Below is a small trained network, with its code and all its weights. Each question gives an input and a class and asks what happens when units are switched off, that is, made to give their printed mean instead of their output.

import numpy as np


def w(rows, s, z=0):
    codes = np.array(rows[::2]) - 128.0
    scale = np.full(codes.shape[1], s)
    scale[-1] = z or s
    return codes * scale


def norm(h):
    return h / np.sqrt((h * h).mean(-1, keepdims=True) + 1e-5)


def f(y):
    return np.maximum(y, 0)


def log_softmax(a):
    a = a - a.max(-1, keepdims=True)
    return a - np.log(np.exp(a).sum(-1, keepdims=True))


def net(x, mask):
    res = np.array(x, float).reshape(1, 8) / 4 @ E
    u = 0
    for l in range(2):
        y = f(norm(res) @ A[l][:, :-1].T + A[l][:, -1])
        res = res + np.where(mask[u : u + 9], y, B[l][:, -1]) @ B[l][:, :-1]
        u += 9
    return log_softmax(norm(res)[-1] @ U[:, :-1].T + U[:, -1])


A, B = {}, {}
E = w([
[159,69,60,161,123,172,118,210],'x0',
[95,62,164,170,105,30,121,224],'x1',
[83,117,113,98,125,162,80,139],'x2',
[181,2,159,112,207,147,119,155],'x3',
[86,135,133,87,114,135,98,115],'x4',
[64,91,148,150,101,165,133,72],'x5',
[100,143,167,35,197,157,202,138],'x6',
[82,120,141,83,93,127,103,105],'x7',
],0.0059)
A[0] = w([
[204,176,108,86,188,75,37,170,184],'L0N1',
[100,171,141,144,55,124,175,137,233],'L0N2',
[151,138,103,176,81,105,39,97,178],'L0N3',
[139,189,135,1,109,146,171,213,103],'L0N4',
[170,165,62,45,194,155,110,89,76],'L0N5',
[75,131,112,175,178,110,142,159,64],'L0N6',
[70,125,97,87,163,158,235,135,5],'L0N7',
[137,155,87,125,80,209,176,106,152],'L0N8',
[44,74,119,167,106,175,215,99,91],'L0N9',
],0.0088,0.0016)
B[0] = w([
[16,187,86,156,151,187,124,87,232],'L0N1',
[64,51,180,97,170,182,150,189,217],'L0N2',
[119,133,64,137,95,106,179,73,223],'L0N3',
[170,172,55,180,88,118,206,141,254],'L0N4',
[202,171,172,113,189,134,53,124,246],'L0N5',
[75,193,152,71,66,107,94,134,164],'L0N6',
[172,107,87,197,1,92,208,39,217],'L0N7',
[169,132,196,78,189,169,63,197,218],'L0N8',
[45,182,32,142,183,81,142,132,204],'L0N9',
],0.0075,0.0052)
A[1] = w([
[168,64,122,111,152,95,125,166,22],'L1N1',
[119,161,142,166,119,140,146,233,56],'L1N2',
[224,127,255,157,184,163,90,91,215],'L1N3',
[92,128,186,224,69,75,163,202,253],'L1N4',
[189,45,51,99,183,157,172,179,130],'L1N5',
[114,48,164,177,232,142,106,96,166],'L1N6',
[188,122,44,69,103,21,208,33,172],'L1N7',
[172,157,162,79,89,241,100,198,141],'L1N8',
[129,143,94,98,237,139,187,158,111],'L1N9',
],0.0073,0.0016)
B[1] = w([
[170,155,117,212,157,113,128,171,158],'L1N1',
[119,95,141,78,105,166,157,144,195],'L1N2',
[92,121,112,85,158,67,140,254,218],'L1N3',
[193,153,133,56,186,198,87,145,255],'L1N4',
[144,134,105,162,124,126,211,165,225],'L1N5',
[8,161,147,161,105,111,150,125,199],'L1N6',
[136,58,59,54,124,152,173,28,238],'L1N7',
[65,84,189,124,92,156,123,184,202],'L1N8',
[105,109,130,160,129,68,168,50,231],'L1N9',
],0.008,0.0051)
U = w([
[140,129,105,91,167,145,138,161,232],'0',
[116,177,100,143,170,128,150,136,129],'1',
[251,131,84,185,26,136,136,54,107],'2',
[117,167,210,155,121,115,168,199,144],'3',
[201,126,226,38,173,94,54,254,2],'4',
],0.0067,0.0013)

Each question gives the input, the list of numbers given to net, and the class t.
The units are the neurons (one row each of A and B). Each row of codes is followed by its name. A weight is (code - 128) times the scale printed after its matrix; where a second scale follows, it is the last column's (A, B and U).
mask holds one flag per neuron, layer by layer. A switched-off neuron (its flag False) gives its mean, the last column of its row in B, instead of its output. The means were averaged over made-up inputs and are rounded, as every weight is.
A unit's drop is (log p(t) with every unit on - log p(t) with that unit switched off) / (log p(t) with every unit on - log p(t) with every unit switched off).
The circuit of an input: a set's keep is (log p(t) with only the set's units on - log p(t) with every unit switched off) / (log p(t) with every unit on - log p(t) with every unit switched off). Starting from the 12 units with the biggest drops (on a tie, the unit counted first), units are removed one at a time, each time the one whose removal leaves the highest keep (on an exact tie, the one counted first), for as long as the keep stays at least 0.8.
circuit, biggest first: the units of the circuit, biggest drop first
unit that matters most: the unit with the biggest drop
k most important neurons: the k neurons with the biggest drops, biggest first
top k neurons in layer l: the k neurons of layer l with the biggest drops, biggest first
drop when u is switched off: that unit's drop, to one decimal
input [-5,-6,-2,-5,8,-2,-2,1], class 4: unit that matters most -> L0N8
input [1,-8,-1,1,3,2,2,6], class 4: circuit, biggest first -> [L0N8, L0N5, L1N3]
input [-5,5,5,5,5,-7,4,-6], class 1: circuit, biggest first -> [L0N1, L1N9]
input [6,-3,0,7,-8,1,-5,1], class 3: top 2 neurons in layer 0 -> [L0N7, L0N4]
input [-7,-4,3,-2,-2,-3,5,0], class 2: 3 most important neurons -> [L0N4, L0N7, L1N7]
input [0,-1,-7,0,-7,7,-4,8], class 0: circuit, biggest first -> [L0N2, L0N7]
input [-3,5,-2,-4,-6,-7,8,4], class 2: top 2 neurons in layer 1 -> [L1N7, L1N3]
input [1,2,-6,6,-7,1,8,-5], class 2: 2 most important neurons -> [L0N7, L0N8]
input [2,7,-6,-6,-5,2,5,0], class 4: 2 most important neurons -> [L1N4, L0N2]
input [1,-4,3,-7,-3,0,7,4], class 2: 3 most important neurons -> [L0N4, L0N7, L1N3]
input [5,8,7,-5,5,-1,1,-2], class 4: circuit, biggest first -> [L1N4, L0N9]
input [-6,4,7,3,-4,-3,-6,2], class 2: top 2 neurons in layer 0 -> [L0N3, L0N2]
input [-7,-7,5,3,-2,-6,3,-5], class 4: top 3 neurons in layer 0 -> [L0N5, L0N3, L0N9]
input [-4,-5,-3,8,-7,1,-2,-7], class 3: unit that matters most -> L1N6
input [-6,-3,7,6,-1,4,-2,1], class 3: circuit, biggest first -> [L1N6, L1N7]
input [6,7,1,-2,-8,2,8,-1], class 2: circuit, biggest first -> [L0N7, L1N3]
input [6,7,2,-7,-5,4,8,-5], class 2: 2 most important neurons -> [L0N7, L0N4]
input [4,5,-7,-3,-5,3,7,6], class 2: top 2 neurons in layer 1 -> [L1N7, L1N3]
input [-6,6,2,0,1,0,2,1], class 4: 2 most important neurons -> [L1N4, L0N1]
input [7,-3,1,7,6,-3,2,4], class 3: unit that matters most -> L1N8
input [6,-6,8,4,6,3,-3,2], class 4: drop when L0N1 is switched off -> 0.2
input [3,-1,0,-6,-5,3,8,3], class 2: drop when L0N9 is switched off -> -0.1
input [-8,-8,-1,5,6,-2,-2,-2], class 4: drop when L1N3 is switched off -> 0.2
